Where the symbols take the elements:
ζ: CZ->ZM, DP->CZ, RZ->CT, PG->MH, DJ->QT, BZ->MM, NB->RZ, FM->CM, MR->DC, SZ->ML, CM->BD, MD->CP, TL->BR, HT->PR, QP->GT, HR->FM, CP->LG, PM->SN, DT->DJ, GT->HM, GJ->GQ, FP->ZT, GR->RJ, HN->QS, TJ->TR, LG->TZ, MT->PG, BD->PQ, QL->CJ, PR->SZ, TZ->NR, FD->NT, MS->ZD, PQ->HR, GQ->ZG, NG->FP, TR->RF, JJ->TL, RF->GP, CJ->NG, HM->SB, RJ->DT, CH->DP, NQ->HG, QT->GR, DC->NQ, ZG->HN, NT->HQ, HG->GS, QM->PZ, ML->FS, HP->NB, QS->GJ, ZM->CR, SB->MZ, HQ->MS, CR->CH, MC->MT, GS->MR, BR->PM, GP->DN, MM->GH, SN->JJ, MH->BN, BN->MC, NR->MD, DN->TJ, ZT->QL, GH->QM, ZD->FD, QG->HP, MZ->QP, FS->HT, CT->QG, PZ->BZ
β: CZ->DP, DP->CH, RZ->NB, PG->MT, DJ->DT, BZ->PZ, NB->HP, FM->HR, MR->GS, SZ->PR, CM->FM, MD->NR, TL->JJ, HT->FS, QP->MZ, HR->PQ, CP->MD, PM->BR, DT->RJ, GT->QP, GJ->QS, FP->NG, GR->QT, HN->ZG, TJ->DN, LG->CP, MT->MC, BD->CM, QL->ZT, PR->HT, TZ->LG, FD->ZD, MS->HQ, PQ->BD, GQ->GJ, NG->CJ, TR->TJ, JJ->SN, RF->TR, CJ->QL, HM->GT, RJ->GR, CH->CR, NQ->DC, QT->DJ, DC->MR, ZG->GQ, NT->FD, HG->NQ, QM->GH, ML->SZ, HP->QG, QS->HN, ZM->CZ, SB->HM, HQ->NT, CR->ZM, MC->BN, GS->HG, BR->TL, GP->RF, MM->BZ, SN->PM, MH->PG, BN->MH, NR->TZ, DN->GP, ZT->FP, GH->MM, ZD->MS, QG->CT, MZ->SB, FS->ML, CT->RZ, PZ->QM
δ: CZ->GP, DP->RF, RZ->QS, PG->DJ, DJ->QP, BZ->HR, NB->HN, FM->MS, MR->TZ, SZ->GS, CM->ZD, MD->HT, TL->ZM, HT->NQ, QP->PG, HR->HQ, CP->PR, PM->CH, DT->MZ, GT->MH, GJ->FP, FP->CT, GR->HM, HN->CJ, TJ->BR, LG->SZ, MT->DT, BD->FD, QL->HP, PR->HG, TZ->ML, FD->QM, MS->MM, PQ->NT, GQ->ZT, NG->RZ, TR->PM, JJ->CZ, RF->SN, CJ->NB, HM->BN, RJ->SB, CH->TR, NQ->MD, QT->GT, DC->NR, ZG->QL, NT->PZ, HG->CP, QM->BD, ML->MR, HP->ZG, QS->NG, ZM->DN, SB->MC, HQ->BZ, CR->TJ, MC->RJ, GS->LG, BR->CR, GP->JJ, MM->FM, SN->DP, MH->QT, BN->GR, NR->FS, DN->TL, ZT->QG, GH->CM, ZD->GH, QG->GQ, MZ->MT, FS->DC, CT->GJ, PZ->PQ
χ: CZ->PZ, DP->QM, RZ->CP, PG->GQ, DJ->ZT, BZ->RJ, NB->MD, FM->MZ, MR->CH, SZ->BR, CM->QP, MD->GP, TL->HQ, HT->JJ, QP->QG, HR->SB, CP->DN, PM->ZD, DT->FP, GT->HP, GJ->SZ, FP->GS, GR->CJ, HN->HT, TJ->FM, LG->TJ, MT->GJ, BD->GT, QL->DC, PR->TL, TZ->TR, FD->MH, MS->MT, PQ->HM, GQ->ML, NG->HG, TR->CM, JJ->NT, RF->BD, CJ->NQ, HM->NB, RJ->NG, CH->GH, NQ->CZ, QT->QL, DC->DP, ZG->FS, NT->BN, HG->ZM, QM->QT, ML->PM, HP->NR, QS->PR, ZM->BZ, SB->RZ, HQ->MC, CR->MM, MC->QS, GS->CR, BR->MS, GP->PQ, MM->DT, SN->FD, MH->ZG, BN->HN, NR->RF, DN->HR, ZT->MR, GH->DJ, ZD->PG, QG->TZ, MZ->CT, FS->SN, CT->LG, PZ->GR
ψ: CZ->JJ, DP->SN, RZ->NG, PG->QP, DJ->PG, BZ->HQ, NB->CJ, FM->MM, MR->ML, SZ->LG, CM->GH, MD->NQ, TL->DN, HT->MD, QP->DJ, HR->BZ, CP->HG, PM->TR, DT->MT, GT->QT, GJ->CT, FP->GJ, GR->BN, HN->NB, TJ->CR, LG->GS, MT->MZ, BD->QM, QL->ZG, PR->CP, TZ->MR, FD->BD, MS->FM, PQ->PZ, GQ->QG, NG->QS, TR->CH, JJ->GP, RF->DP, CJ->HN, HM->GR, RJ->MC, CH->PM, NQ->HT, QT->MH, DC->FS, ZG->HP, NT->PQ, HG->PR, QM->FD, ML->TZ, HP->QL, QS->RZ, ZM->TL, SB->RJ, HQ->HR, CR->BR, MC->SB, GS->SZ, BR->TJ, GP->CZ, MM->MS, SN->RF, MH->GT, BN->HM, NR->DC, DN->ZM, ZT->GQ, GH->ZD, ZD->CM, QG->ZT, MZ->DT, FS->NR, CT->FP, PZ->NT

The rows follow the links: the fewer symbols apart two elements are, the more alike their rows tend to be.

Each row is also shifted at random along 8 hidden directions that mean nothing.

Known rows, each with its element:
-15 38 -4 3 2 3 7 11 20 34 1 16 -10 9 22 -6 9 -3 -15 0 4 -1 2 -29 -7 -18 11 -1 11 31 -23 -17 25 -19 6 13 9 -6 0 -19 21 -6 18 -10 28 7
element: FP
11 0 -10 1 12 3 2 2 -2 -6 -2 -16 -11 -7 2 16 -9 1 23 -11 3 10 2 -3 12 14 -19 -5 -3 -12 27 17 -7 14 1 -28 -1 -11 -4 23 -17 6 4 0 -15 6
element: TZ
30 -44 0 12 7 -19 10 -6 12 6 -7 0 0 29 -4 6 -27 1 -2 -23 -11 -11 -19 0 -18 0 -4 16 1 14 17 18 -1 20 -1 21 16 -1 -8 22 3 18 16 4 34 -2
element: NG
-1 -1 1 -5 -4 4 -7 -8 -13 -32 2 -9 6 -7 7 -13 11 -10 14 1 2 -7 -7 17 16 14 -12 -5 8 -16 16 2 -25 1 12 -20 -6 12 2 14 -9 3 -6 -7 -33 -5
element: BD
5 7 -4 9 22 17 0 3 -4 23 -14 -7 -2 -6 15 5 -25 -4 18 -19 -34 -6 5 -18 14 32 -16 -3 -12 7 -4 19 4 -16 20 -29 -11 -12 17 14 15 13 2 -14 7 5
element: MR
13 -32 1 5 -11 -19 6 -2 20 -1 -4 -15 -3 22 6 -12 -31 20 1 -14 24 19 -19 1 -24 -18 8 -3 8 12 12 -1 7 11 0 20 12 15 1 18 -2 4 16 15 17 -1
element: RJ
-33 -26 7 7 6 -4 7 0 8 -18 -31 -17 0 23 -10 -16 -52 1 15 -34 -49 -6 11 4 -12 34 -3 4 -9 -14 23 23 9 1 17 -10 -6 18 26 13 -3 12 -2 -6 14 -6
element: MC
0 4 -12 -9 8 7 -9 -10 -11 13 1 0 -3 -1 17 -1 23 3 9 18 4 -11 1 -13 12 -14 -10 1 0 10 -18 -7 -6 -21 20 7 -9 -4 -5 -24 10 -1 -16 1 -25 11
element: CH
-13 17 7 -3 4 13 12 10 0 -15 16 15 15 -33 14 4 25 33 7 -3 2 -25 3 7 16 31 -3 -7 -22 11 4 -3 -4 0 8 -6 18 -7 -4 7 -7 -13 23 -3 -36 5
element: HP
6 -6 -11 2 4 -6 9 18 5 5 1 12 -16 9 -22 8 13 -24 -13 0 -18 -12 17 -8 -10 -9 -9 10 2 -14 -10 5 7 0 -11 15 15 -4 -13 -22 7 -2 9 3 22 6
element: GJ
-9 -19 11 2 -13 -8 -4 -21 2 -1 -2 -3 11 4 14 -10 -35 10 1 -1 25 15 -23 11 -2 -7 18 -22 18 4 5 -6 -3 -1 7 -2 -10 16 -3 25 14 2 -3 0 -8 -7
element: PZ
-12 21 3 -9 -18 -9 3 17 20 -15 5 -5 -7 6 14 -12 2 8 -12 9 29 26 3 8 -17 -38 27 -28 16 -7 11 -25 15 9 4 22 8 15 -15 -25 -13 -16 12 10 0 -1
element: SB
3 6 4 -3 3 -9 -7 -14 -2 15 -11 -4 -1 18 -16 -2 -6 -3 10 4 -4 3 14 6 -11 -6 7 12 15 -9 -3 1 10 -8 -8 -3 -15 -5 1 -7 -3 -6 -30 -6 -2 -5
element: TL
48 -20 0 1 -12 7 -6 -9 -12 -3 13 8 8 -18 -6 2 4 -5 -15 8 15 0 -15 6 5 -9 0 1 0 0 -11 -5 -15 5 -14 5 -6 10 -3 7 12 9 -5 7 2 -4
element: QM
-3 11 10 3 14 0 -6 -20 8 -7 -17 -10 14 31 11 -9 0 -4 9 -1 -8 -6 6 10 0 -23 17 5 14 6 26 3 -14 9 26 42 -7 0 -7 -22 -14 27 -25 2 12 -3
element: GP
36 -10 10 -3 -11 0 -5 -7 -30 -31 4 10 11 -14 -12 11 9 -36 -16 4 -22 -3 -30 28 1 30 -15 12 0 -21 1 17 -15 23 -28 -32 -21 9 11 21 -20 -6 2 -7 9 -23
element: PQ
-12 17 5 -6 8 8 -9 -21 -8 16 -12 -4 15 -11 -9 -10 -13 18 23 -5 8 -5 17 2 24 31 -3 14 10 -2 -6 2 -9 -22 -8 -41 -14 -7 14 22 -7 2 -22 -18 -27 -3
element: SN
-1 -19 7 -3 3 8 -8 -5 -25 -3 0 11 11 -15 -24 16 8 -5 -14 12 -24 -12 1 16 -3 3 0 8 -16 -17 -9 11 -8 6 -11 10 -15 -6 -9 -20 -4 -3 -20 6 6 -7
element: JJ
-17 19 -6 -8 10 10 -11 -7 -9 9 -20 -4 -7 1 -6 -5 -2 -18 12 7 -15 0 28 -9 12 2 -8 -2 14 -22 -5 3 -2 -19 9 -20 -20 -4 3 -20 -2 7 -23 -16 -8 1
element: PM
7 20 10 -1 14 -9 5 6 16 -4 3 3 20 24 3 -9 44 -19 8 -5 2 -22 -15 8 8 19 -6 44 11 22 -5 0 -16 -4 -4 6 19 -8 13 15 -15 9 13 -3 9 -11
element: NB
-1 -8 2 7 -3 14 6 14 -1 -8 4 0 16 -9 -21 -7 14 -2 -16 -3 -11 -10 12 -4 10 8 -7 28 -23 12 -13 -3 -13 2 -12 18 13 4 21 -10 1 19 -1 11 18 3
element: MH
27 12 5 -1 11 11 -3 -18 -3 -11 -3 -4 14 -7 -1 -4 1 26 17 2 5 -12 13 2 16 10 0 9 -4 5 20 2 -11 2 7 0 -6 -6 0 8 -18 13 -24 -2 -23 1
element: RF
2 12 8 6 8 -9 -8 -12 -3 -24 -7 -9 0 33 8 -20 10 -23 13 -2 -24 -13 1 10 -4 9 -3 7 6 -2 19 4 2 2 21 6 -8 14 14 3 -2 2 -17 -8 -3 -3
element: HR
36 -11 -9 13 -5 11 -6 -12 5 1 -3 4 -13 2 4 -8 -30 -12 -14 -1 4 8 11 -17 -1 -37 10 -23 7 0 8 -5 -1 5 11 27 -10 14 -7 -11 21 24 -12 1 24 12
element: GH
-33 5 4 -6 7 -17 -2 4 9 27 7 -14 -4 18 -6 4 12 -7 13 6 24 16 5 7 -9 -6 7 2 18 -6 -11 -7 8 -16 -12 -8 4 -15 -4 9 8 -19 -4 0 -14 -4
element: PR

From each start, follow one symbol. Which element do you reach?
Answer with the element's name.
15 25 12 -6 -8 -3 7 11 2 -2 0 22 -2 -17 2 13 -8 4 -12 -11 -6 3 -10 6 -15 22 5 -7 6 -5 0 1 25 10 -21 -31 4 -6 -2 10 -19 -27 27 -17 10 -8
χ -> CP
22 16 -6 6 3 -6 -8 -6 -2 -21 -4 -3 -16 24 6 -16 13 -33 3 6 -19 -8 12 -6 -5 -13 -9 -1 12 -9 12 -2 3 3 12 5 -9 13 6 -12 -6 6 -17 -5 7 5
ψ -> MM
14 11 7 7 9 -20 2 -4 11 6 0 -11 3 28 0 4 0 3 10 -9 10 9 -9 5 -15 -4 4 11 7 18 18 6 11 14 -11 7 5 -17 2 27 -15 -4 -4 6 10 -4
ψ -> HG
27 -28 7 -1 1 -6 1 1 -5 14 5 -3 12 -5 -3 19 -13 1 1 -3 6 10 -25 17 -2 10 4 -3 -2 0 -4 12 -8 3 -13 -7 -1 -13 -3 26 8 -1 12 8 2 -11
ψ -> HT
-10 -16 12 -3 -10 -4 5 6 13 -4 -5 -12 12 3 -18 -7 -20 14 -2 -12 22 19 -2 13 -3 3 15 2 10 -9 4 -5 -8 2 -20 -3 5 12 8 17 -8 1 6 5 2 -9
ψ -> HM
-49 27 -3 4 1 9 -7 -7 -4 4 -5 3 -13 4 9 -16 -9 -10 2 3 -23 -6 25 -17 0 0 3 -16 3 -5 -7 -8 19 -17 17 -8 -16 13 15 -14 25 -7 -19 -16 -6 7
χ -> MT
20 -3 -10 0 -6 -4 -5 -9 -7 -6 17 2 -12 0 7 -6 8 14 3 10 2 -10 3 -8 -9 2 -8 -8 -9 8 -10 -10 14 -13 7 -10 -2 7 4 11 21 -20 -6 0 -24 12
β -> BZ
-29 4 -7 4 -6 14 7 6 0 -29 4 0 -8 -19 15 -5 -8 27 -9 -9 -12 -5 3 -15 0 -3 -5 -12 -26 11 16 1 3 16 15 13 8 13 8 -6 -16 11 8 9 4 12
ζ -> GT
16 -30 -1 -7 -13 2 13 12 5 2 28 13 5 -33 2 13 17 32 -9 6 35 -4 -15 9 3 -12 1 -12 -11 8 -11 -8 -13 3 -9 15 27 -7 -29 2 5 -10 30 13 -20 6
χ -> DC
22 18 19 2 1 -3 2 5 1 10 7 -1 17 -6 -2 18 11 -4 -1 1 11 17 -15 13 -1 6 12 9 2 5 2 4 -3 15 -20 -3 0 -16 0 15 -14 -6 4 5 10 -13
χ -> GP
-25 16 -8 10 10 -16 5 -8 16 7 13 -11 -14 20 18 0 1 38 14 -3 30 6 5 -22 -14 -25 3 1 -7 33 22 -8 18 16 3 23 17 -16 -9 25 -6 -4 -3 17 -3 19
β -> CP
14 -12 6 -4 3 0 7 17 16 6 1 3 8 4 9 2 10 -14 2 2 -5 -10 -7 17 0 -5 12 -12 8 -11 -6 3 -13 -7 22 22 17 3 -18 -25 15 1 21 2 -2 -5
χ -> NQ
82 -26 10 3 1 -4 4 11 19 -4 -13 -14 9 19 -14 -8 -15 -16 -1 -9 -4 8 2 16 -3 -11 14 6 8 -18 10 5 -17 5 2 28 11 11 1 -9 3 26 5 10 21 -11
ψ -> BN
-13 53 9 -13 -11 8 1 12 14 -7 3 -10 13 -17 20 -17 15 20 10 1 39 17 4 3 20 10 11 -9 12 12 -5 -26 -3 -17 -1 -31 4 10 12 5 -14 -12 10 -10 -30 -2
χ -> HP
